Below is a small trained network, with its code and all its weights. Each question gives an input and a target symbol and asks what happens when units are switched off, that is, made to give their printed mean instead of their output.

import numpy as np


def w(rows, s, z=0):
    codes = np.array(rows[::2]) - 128.0
    scale = np.full(codes.shape[1], s)
    scale[-1] = z or s
    return codes * scale


def norm(h):
    return h / np.sqrt((h * h).mean(-1, keepdims=True) + 1e-5)


def f(y):
    return np.maximum(y, 0)


def softmax(a):
    e = np.exp(a - a.max(-1, keepdims=True))
    return e / e.sum(-1, keepdims=True)


def log_softmax(a):
    a = a - a.max(-1, keepdims=True)
    return a - np.log(np.exp(a).sum(-1, keepdims=True))


def net(x, mask):
    ids = ['γδζηλξω'.index(c) for c in x.split()]
    T = len(ids)
    res = E[ids] + P[:T]
    r = norm(res)
    for j in range(2):
        rows = slice(3 * j, 3 * j + 3)
        q, k, v = (r @ M[0][rows].T for M in (Q, K, V))
        z = softmax(np.where(np.tri(T) > 0, q @ k.T / 3**0.5, -1e9)) @ v
        o = O[0][rows]
        res = res + np.where(mask[j], z, o[:, -1]) @ o[:, :-1]
    y = f(norm(res) @ A[0][:, :-1].T + A[0][:, -1])
    res = res + np.where(mask[2:6], y, B[0][:, -1]) @ B[0][:, :-1]
    return log_softmax(norm(res)[-1] @ U[:, :-1].T + U[:, -1])


Q, K, V, O, A, B = {}, {}, {}, {}, {}, {}
E = w([
[163,35,159,169,255,123,139],'γ',
[203,147,135,155,232,143,18],'δ',
[178,64,178,160,182,117,71],'ζ',
[155,192,220,143,238,159,205],'η',
[161,89,140,206,73,86,167],'λ',
[65,61,218,110,234,76,153],'ξ',
[27,125,128,195,166,148,71],'ω',
],0.013)
P = w([
[144,211,173,151,247,105,85],'0',
[112,199,121,150,219,81,127],'1',
[179,117,144,127,39,208,114],'2',
[137,110,65,80,95,162,178],'3',
[98,145,90,152,158,72,113],'4',
[222,95,251,96,53,223,68],'5',
],0.014)
Q[0] = w([
[152,129,136,168,167,119,137],'H1',
[133,132,54,109,134,107,145],'H1',
[148,72,159,93,129,183,152],'H1',
[123,161,155,143,87,126,142],'H2',
[92,145,226,250,170,119,115],'H2',
[86,82,156,60,91,176,121],'H2',
],0.018)
K[0] = w([
[155,108,89,133,108,179,113],'H1',
[89,156,53,155,147,154,170],'H1',
[207,187,154,9,143,145,185],'H1',
[141,115,118,191,142,53,139],'H2',
[118,62,239,62,113,46,178],'H2',
[76,145,115,138,177,138,77],'H2',
],0.015)
V[0] = w([
[107,132,161,45,116,157,150],'H1',
[147,68,134,77,90,12,124],'H1',
[249,161,224,69,141,92,137],'H1',
[53,121,163,94,154,225,115],'H2',
[85,204,74,86,91,168,94],'H2',
[40,88,155,193,90,93,111],'H2',
],0.011)
O[0] = w([
[186,121,138,150,97,122,63,101],'H1',
[93,195,129,77,179,78,40,85],'H1',
[100,80,45,66,2,133,67,225],'H1',
[91,112,43,146,86,179,157,161],'H2',
[70,160,79,76,141,117,107,10],'H2',
[29,126,145,207,98,135,114,129],'H2',
],0.011)
A[0] = w([
[124,102,122,147,134,12,134,41],'N1',
[152,106,170,95,227,112,105,45],'N2',
[139,177,18,2,185,91,172,2],'N3',
[112,112,123,233,137,128,211,87],'N4',
],0.0095,0.0028)
B[0] = w([
[116,168,44,145,108,151,154,176],'N1',
[86,232,172,144,86,83,174,189],'N2',
[176,165,99,6,214,85,156,158],'N3',
[120,101,60,105,157,127,50,254],'N4',
],0.015,0.0056)
U = w([
[130,108,91,112,69,241,182,142],'γ',
[143,92,167,83,120,129,23,168],'δ',
[177,146,6,172,81,70,125,3],'ζ',
[128,150,68,1,155,140,117,132],'η',
[80,181,125,107,94,101,128,162],'λ',
[47,121,8,94,156,166,50,109],'ξ',
[128,72,172,144,213,156,149,136],'ω',
],0.0082,0.0063)

Each question gives the input, a string of symbols that net reads in full, and the target symbol t.
The units are the heads (3 rows each of Q, K, V and O) and the neurons (one row each of A and B). Each row of codes is followed by its name. A weight is (code - 128) times the scale printed after its matrix; where a second scale follows, it is the last column's (O, A, B and U).
mask holds one flag per unit, heads first, then neurons. A switched-off unit (its flag False) gives its mean, the last column of its rows in O or B, instead of its output. The means were averaged over made-up inputs and are rounded, as every weight is.
A unit's drop is (log p(t) with every unit on - log p(t) with that unit switched off) / (log p(t) with every unit on - log p(t) with every unit switched off).
The circuit of an input: a set's keep is (log p(t) with only the set's units on - log p(t) with every unit switched off) / (log p(t) with every unit on - log p(t) with every unit switched off). Starting from all 6 units, units are removed one at a time, each time the one whose removal leaves the highest keep (on an exact tie, the one counted first), for as long as the keep stays at least 0.8.
circuit, biggest first: the units of the circuit, biggest drop first
most important unit: the unit with the biggest drop
k most important neurons: the k neurons with the biggest drops, biggest first
heads that matter: for each layer, one digit per head in row order, 1 if its drop is at least 0.15 and else 0, layers parted by /
drop when u is switched off: that unit's drop, to one decimal
input ζ ζ λ γ, target ω: heads that matter : 11
input ζ ζ ξ ζ, target δ: heads that matter : 11
input δ ξ ξ λ, target η: most important unit : H2
input ξ δ λ γ λ, target λ: heads that matter : 11
input δ γ ξ γ, target η: heads that matter : 01
input ω δ ζ λ γ, target λ: circuit, biggest first : H2, N2
input ξ ξ ξ ζ, target δ: heads that matter : 10
input ω λ ξ λ λ, target ξ: circuit, biggest first : N4, H1, H2
input η λ ξ λ λ, target ξ: circuit, biggest first : N4, H2, H1
input λ η λ λ δ, target λ: heads that matter : 00
input λ ξ λ, target δ: 2 most important neurons : N1, N2
input γ ζ ζ λ ζ, target λ: circuit, biggest first : H2, N2, H1
input ζ ζ λ δ ζ, target λ: circuit, biggest first : H2, H1, N2
input ω λ ω δ λ λ, target δ: circuit, biggest first : H2
input η η ζ λ δ, target λ: circuit, biggest first : N2, H2, H1
input δ ξ ζ γ, target η: heads that matter : 11
input λ δ ξ ω λ, target ω: heads that matter : 10
input ζ ω γ γ, target ξ: heads that matter : 11
input ζ ω γ ξ, target ξ: drop when N2 is switched off : 0.2
input λ ω δ ξ η, target ξ: drop when N3 is switched off : 0.0
input λ ξ ω ζ, target ξ: circuit, biggest first : H2
input γ ξ ξ γ, target ω: drop when H1 is switched off : 0.6
input ζ δ ξ ξ, target η: drop when H2 is switched off : 1.6
